[100 = 0]
[ 92 104 114 100  92  96 100  89 156  33 113 117 103 109  64  90  68  89
 127 106  95 132 111  99  92  84  91  97 129 111  70  95 101 114  97  93
  78 100  91 108  79 121  89  86  98  94 105 116  99  88 110 138  99 113
  93 125  93  96  92 105 109  64  98 123 110  98  94 107 101  90 102 102
 110 139 105 108 141  89  89 105  89  67 103  97 104 101  94  60  81 104
  27  81 104  84  90  92 103  81 108 100  76 101 132  96 136  95  95  60
  92 103 159  96  62  97 106  93 105  86 102  80   5 116 102 120 104  89
  98 114  98 108 107 115]  (84)
[ 90 106 121  94  88  89 106  97 113  26 107 123 115 110  82 109  44  86
 127  98  97  93 120 102 103  82  68  79  84 126  71 107  97 111  96 104
  61  86  94  97  57  26 102  86 102 101 108  99 104 105  80 170  94  79
  99 117  91 100  91 113 113  33  93 113 144  97 105 114  71 110 100 106
  95 141 112  91 149  64  95 110  73  67  90  96  96 104 115  70  82 102
  66  78  92 106  75  96 105  55 114 112 140 111 109  99 125 107  80  58
 103  80   3  88  74  80 114  97 108 102  84  99  93 140 103 113 107  85
 107 142  95 105  74 108]  (84)
[ 85 119 114  97 101  97 119  91  65  45 105 143 109 110  38  92  65  99
  99  96  97  93 112 100 101  93  90  81  88 113  56 109 100 100  95 124
 101 109 110 110  91  91 101  81  91 101 103 113 100  86  91  96 103  86
 101 105 106  97  77 101 108  86  97 105 136 101  79 122  69 108  94 104
 101 129 120  99 151  92 105 105  80  77 104  99  76  92  96  71  95 109
  83  85  98  88  94 102 102  88 103  86 104  96 112  97 102 103 102  80
 105 118 103  80 120  70  99  98  86  92  89  96 109 117  98  96 104  85
  96  37  98  98 101 105]  (84)
[ 88 108  85  92 105  98 120 108 159  45 102 163 109 146  52 103 100  79
  82 103 100 112 121  94 103  91  99  97  57 106 136  96 102  94 100  77
  99  94 103 108 110 117  92 121  96  95  97 123  97  84 116 122 107  84
  90 104 106 102  97 113  94  83 109  94 109  97  97 104 120  92 100 104
 105 116 122  90  81 102 103  92  90  61 112 107 129 126 102  83 119 103
   0  88 100  88  97  85 106 114 105  89  77  94 137 101  87  94  81 110
  93 102 126  83  85  78  93 100 108  85 103 109 101  93 100 119 107 101
 103 103  97 106 113  98]  (84)
[112 102 131  95 130  98  77  95 118 135  93  97  97  82  63 103 103 100
  87 114 102 101  94 100 101  97  64  64  68 102 112  96  96  88 100 141
 147 119 113  81  61  89  94  93 103  86 106  77  97 116 127 114 101  98
 103 108  98 105  92  99 100 110  91 115  89 103  96 132  90  97  96 105
 102 104 110 108  59  99  91 110  92  91  75  95 119  81  96 117  65 101
 181  95 101 112  68  99 105  91 109 117 118  88 146 103  83  87  89 100
  99 111 133  98  85 120 120 102  80 115 106  96  73 111 108  94 112  86
 109 119 100 110  96  91]  (83)
[117 134 113  99 105  95  91 102 119  75  98  95 109  93  85  94 124 100
 132 112  99  82  83  96 101  90  77  99  78 111  68  97 103  89 103 113
 113 118 108  92  47  34  87  89 110 108 102  80  99  85 102  67  96 104
 106 108  94 109 118  93  73  94  98 121  94 103 104 103 116 110  96 104
  94 116 106  89  62  98  91 109 104  93 107 101 111  91 116 117  80  90
 143 100  96 124 115  79 103 132 107  99 138 101 114 102  78  85  96 102
 123 109  91 120  99 120 141  99 128  97 100  89 162 102 106  99 113 113
 102  96  95 101 103  88]  (83)
[119 107  76  97 100 103 139  91 144 110 108 165 107 112  81 102 121  79
  99  97 100 109 107 100 111  94  85 132 110 107  97  97 106 101 100  88
  72  96  90  89 131 105  80 125  92 114  95 124  98  77  85  78 104  92
 103  99 101 104 100 102 101  83  97 108 113  95  77 116  92 110  91 110
 132 142 108  90 145 106 100 100  91  81 121  96  83 109  89  91 115 102
  68  94  90 102 119  82 107 147 102  84  93  97 125  99  90 103  99 112
 115 130 115  93  65  80  95 103 118 103  99  99  87 100  96 103 113  99
  89  67  98 112 100  91]  (84)
[124 108 149 100 116 100  56 102 173 108 106  90  96  82  80 107  89 111
  91 109 100  71  99 103  93  85  76  85  85 103  99  96  89 100  99 152
 123 104 112  93  39  79  93  69 103  95 107  87  97 110 112 117 105  96
 103 104 101 103 125  91  84  54  91 117 101 100 103 117  90  87 112  98
  92 104  93  94  89 102  91  98  88  56  85  97 111  98 104 102  86 101
  94 112 108 120  68  97 108 122 109 111 104  81 105 104  89 107  84  92
 116  64  56 104  81 110 129 105  53 108  96  93  94 102 101  99 107 109
  97 130  98 103 104  98]  (83)
[ 94 121 103  95 112 104 101 111 130 142 103  90 106  91 115  99 100 108
 132  98 100  80  90 104  79  90  97  89 100 112  53 101  88  89  93 118
 132 115  99 147  84 113  96  78 106 101 106  70  95 118 104 101 105 119
  94  97  95 108 104  96  94 121  97 111 106 104 106 113 121 111  99 101
 128 108 110 100  38 101  92  91  90 115 101 101 100  87  84 102  87  97
  55  99 113 106  96  85 102 106 109 116 154  94 146 106 121 101  75 108
  88  68  90 109 123 114 134  99 101 117 100  85  50 128  94 113 126 115
 102 100 102  84 113 100]  (83)
[100 140  72  92  92 110 128  96  68  53 109 121 111 106  75  98 107  74
  92  94 101  80 113  95  94  97 103 126 119 104  86  91 109 120  97  74
  98 130 122 100  79 119  96  91  94  92  87 103  95  95 117  86 111 102
  83  82  88 101  94 110 105  99  99  92 130 101  72 112 112 110  92 106
 112 153 106  98 105 107  88  94  92 103 123  90  88 110  91  77 112 102
 116  89  86 102 117  85  99  91 101  81  89  99 136 104  82 103  83  92
 112 126 100  99  54  90  90 101 163 102 107 115  53  68  98  93 106  99
  85 120  96  96  84 108]  (84)
[127  81 108  98  88  90  99  96 150  16 110 123  98 120  48  93 116  89
  90 101  97 112 137  98  83  99  96 117  87 104  85  91 100 103  97  83
  75 123 115 117 113  20  95  89  95  98  98  97  99 114 116 116  98 107
  94 106  94 102  84 106 119  59  91 115 141  97  87  93 103  93 106 110
 113 116 100  91 124  87  92 105  87  80 117 101 111 117 109  76 124 106
 115  84 109 101 108  84 107 142 105  95  75  97 156  98  94 107  90  91
 100  38  70  85  91  83  98 102 122 112  81 103  46 129  89 110 100  90
  94 112 102  92 112 102]  (84)
[109 113  99  93 115  93 125  99 169  59 110 126 106 109  76  93  86 103
 138  98  98 140 111  99 109  90 106  91 101 105 100 104 102 109  93  88
  81  85 100  91  96  98  95  95 102 109  99 101 100 103  94 118 103 103
  96 120  97  98  78 103 117  79  95 112 125  99 105 104  83 104  99 108
  97 129 117  95  94  86  95 103  99  58  95  97  89  94  96  86 126 106
  48  78  95 107  95  82 100 120  93  99 101 102 149 101  92 100  60  89
  99  71 130  89 105  82 104 102 108  96  89  96  82 114  91  96 105  96
 101  98  98 105  81  96]  (84)
[103 110 120  99  94  99 127 109 183  77 108 142 122 101  94  98  94  85
 102 106  96 126 119 102  89  95  89  98 126  99  75  97 106 109  97 107
  88 107 100 122  89  67  93  87 103  99 106  99 101  97 116  91  99  85
 100 104  95 101  89 110 103  64 101 113 115  96  91  96 101  85 102 110
 101 138 118  95 140  85  97 107  97  78  92 106  98 110  92  72 129 102
  87  73  96 106  97  98 109  89  99 101 116 107 128 100  71 111  74  83
 106  78  58  82  55  83 101 102 113  99 101  98  68 110 102 113 110  89
 105 118  97 108 101 111]  (84)
